Below is a small trained network, with its code and all its weights. Each question gives an input and a class and asks what happens when units are switched off, that is, made to give their printed mean instead of their output.

import numpy as np


def w(rows, s, z=0):
    codes = np.array(rows[::2]) - 128.0
    scale = np.full(codes.shape[1], s)
    scale[-1] = z or s
    return codes * scale


def norm(h):
    return h / np.sqrt((h * h).mean(-1, keepdims=True) + 1e-5)


def f(y):
    return np.maximum(y, 0)


def log_softmax(a):
    a = a - a.max(-1, keepdims=True)
    return a - np.log(np.exp(a).sum(-1, keepdims=True))


def net(x, mask):
    res = np.array(x, float).reshape(1, 6) / 4 @ E
    u = 0
    for l in range(2):
        y = f(norm(res) @ A[l][:, :-1].T + A[l][:, -1])
        res = res + np.where(mask[u : u + 10], y, B[l][:, -1]) @ B[l][:, :-1]
        u += 10
    return log_softmax(norm(res)[-1] @ U[:, :-1].T + U[:, -1])


A, B = {}, {}
E = w([
[77,109,83,192,150,199,92,152,92,169,148],'x0',
[172,80,128,59,132,150,177,92,103,250,186],'x1',
[141,100,134,155,162,90,141,94,81,132,83],'x2',
[77,154,161,156,70,99,136,104,128,160,147],'x3',
[182,211,135,160,109,157,198,169,93,136,131],'x4',
[169,126,86,140,80,108,107,104,110,116,161],'x5',
],0.0021)
A[0] = w([
[172,157,218,71,114,73,167,127,120,128,36,36],'L0N1',
[129,122,126,174,183,83,161,69,4,144,66,67],'L0N2',
[244,91,13,107,126,151,89,122,107,56,142,89],'L0N3',
[129,179,151,125,114,186,165,146,55,127,118,10],'L0N4',
[35,108,93,232,167,201,167,163,70,158,160,56],'L0N5',
[118,170,114,88,88,189,106,196,214,134,210,14],'L0N6',
[118,115,187,88,225,186,156,188,157,125,71,91],'L0N7',
[70,157,172,203,46,71,146,94,164,183,165,135],'L0N8',
[163,104,142,89,77,155,150,82,126,209,175,188],'L0N9',
[177,185,167,186,121,164,188,162,95,167,104,7],'L0N10',
],0.0036,0.0013)
B[0] = w([
[168,145,80,98,86,136,58,170,176,161,163,223],'L0N1',
[113,67,156,172,59,128,160,238,157,114,227,207],'L0N2',
[23,191,141,124,100,88,177,150,53,203,76,223],'L0N3',
[131,121,57,102,155,111,114,134,152,41,181,176],'L0N4',
[243,135,98,67,49,90,18,150,181,192,101,242],'L0N5',
[147,28,149,188,117,34,187,185,104,103,156,198],'L0N6',
[55,179,146,117,37,82,154,133,2,177,133,208],'L0N7',
[97,161,94,81,197,108,181,193,26,152,22,226],'L0N8',
[125,168,171,201,176,189,110,133,119,95,87,254],'L0N9',
[98,103,23,47,141,201,171,88,144,3,187,207],'L0N10',
],0.0034,0.0029)
A[1] = w([
[119,75,184,184,103,117,156,175,166,112,174,69],'L1N1',
[124,164,121,115,83,129,138,196,68,146,161,185],'L1N2',
[119,182,157,253,171,145,55,95,165,37,87,12],'L1N3',
[177,101,152,107,189,179,166,73,119,196,166,53],'L1N4',
[95,174,119,133,58,81,89,172,119,88,103,213],'L1N5',
[190,163,175,59,120,56,175,137,233,122,110,106],'L1N6',
[44,135,140,95,83,133,117,129,77,168,124,162],'L1N7',
[155,90,101,191,92,120,167,163,116,111,151,107],'L1N8',
[49,33,128,105,167,107,78,49,176,134,106,70],'L1N9',
[175,148,153,109,115,94,176,124,117,111,102,43],'L1N10',
],0.0041,0.0011)
B[1] = w([
[149,1,128,151,100,53,165,137,117,112,156,148],'L1N1',
[74,127,158,124,143,88,91,54,137,117,101,240],'L1N2',
[174,165,208,151,140,152,185,122,194,212,153,162],'L1N3',
[146,195,242,229,102,152,162,153,204,106,103,161],'L1N4',
[161,105,170,129,148,195,163,98,106,182,160,254],'L1N5',
[115,80,65,187,115,180,32,138,116,183,133,170],'L1N6',
[135,182,117,89,136,121,150,82,93,78,133,195],'L1N7',
[109,86,154,112,145,91,122,120,165,109,125,172],'L1N8',
[181,191,41,125,96,152,182,194,139,35,190,158],'L1N9',
[127,124,91,119,145,112,90,171,118,127,132,154],'L1N10',
],0.0043,0.0057)
U = w([
[175,166,233,200,136,190,170,133,191,166,126,159],'0',
[172,107,68,119,89,161,1,151,141,200,129,145],'1',
[163,159,37,101,126,167,191,165,148,15,181,144],'2',
[77,164,130,92,156,102,149,136,46,144,60,137],'3',
[118,6,167,155,110,61,153,161,124,111,162,118],'4',
[96,142,160,91,116,125,126,77,85,131,133,214],'5',
[134,88,116,103,188,122,123,84,188,98,64,3],'6',
[139,91,91,111,204,114,130,123,229,115,41,22],'7',
],0.0073,0.0035)

Each question gives the input, the list of numbers given to net, and the class t.
The units are the neurons (one row each of A and B). Each row of codes is followed by its name. A weight is (code - 128) times the scale printed after its matrix; where a second scale follows, it is the last column's (A, B and U).
mask holds one flag per neuron, layer by layer. A switched-off neuron (its flag False) gives its mean, the last column of its row in B, instead of its output. The means were averaged over made-up inputs and are rounded, as every weight is.
A unit's drop is (log p(t) with every unit on - log p(t) with that unit switched off) / (log p(t) with every unit on - log p(t) with every unit switched off).
The circuit of an input: a set's keep is (log p(t) with only the set's units on - log p(t) with every unit switched off) / (log p(t) with every unit on - log p(t) with every unit switched off). Starting from the 12 units with the biggest drops (on a tie, the unit counted first), units are removed one at a time, each time the one whose removal leaves the highest keep (on an exact tie, the one counted first), for as long as the keep stays at least 0.8.
units of the circuit, in order: the units of the circuit, biggest drop first
k most important neurons: the k neurons with the biggest drops, biggest first
k most important neurons of layer l: the k neurons of layer l with the biggest drops, biggest first
input [2,0,-5,-6,-6,-1], class 2: 2 most important neurons => L1N9; L0N8
input [6,-8,0,-5,4,-5], class 0: units of the circuit, in order => L1N3
input [3,-6,-4,1,-2,3], class 0: 2 most important neurons => L1N3; L0N2
input [-4,-8,-6,0,-1,5], class 0: units of the circuit, in order => L1N3; L1N5
input [1,7,7,-3,0,-4], class 0: 2 most important neurons => L1N4; L0N6
input [1,8,6,3,-1,8], class 0: 2 most important neurons => L1N4; L0N9
input [-6,6,8,3,5,-8], class 4: 4 most important neurons of layer 1 => L1N5; L1N1; L1N3; L1N6
input [-5,-3,-3,-6,-4,-8], class 5: units of the circuit, in order => L0N7; L0N8
input [-6,6,-7,7,-4,3], class 3: 2 most important neurons of layer 1 => L1N5; L1N7
input [-1,4,3,2,-3,1], class 0: units of the circuit, in order => L1N4; L0N9
input [-1,5,-6,-3,7,0], class 2: 4 most important neurons => L0N10; L0N4; L1N5; L0N2
input [-8,-6,-2,4,-2,2], class 1: 2 most important neurons => L1N6; L0N9
input [-1,-4,-5,0,-6,0], class 2: 3 most important neurons of layer 0 => L0N9; L0N2; L0N5
input [-5,0,-7,-7,-5,-7], class 3: 3 most important neurons of layer 0 => L0N7; L0N2; L0N5
input [-4,-1,1,-8,7,-2], class 3: 2 most important neurons => L0N7; L0N3
input [-8,3,-5,5,0,1], class 1: units of the circuit, in order => L1N6
input [-4,2,4,8,-7,8], class 3: 3 most important neurons => L0N8; L0N10; L0N4
input [4,-5,8,-4,4,6], class 4: units of the circuit, in order => L0N2; L1N8
input [-2,-7,4,7,-6,4], class 0: 2 most important neurons of layer 1 => L1N3; L1N5
input [2,8,8,1,7,8], class 0: units of the circuit, in order => L1N4
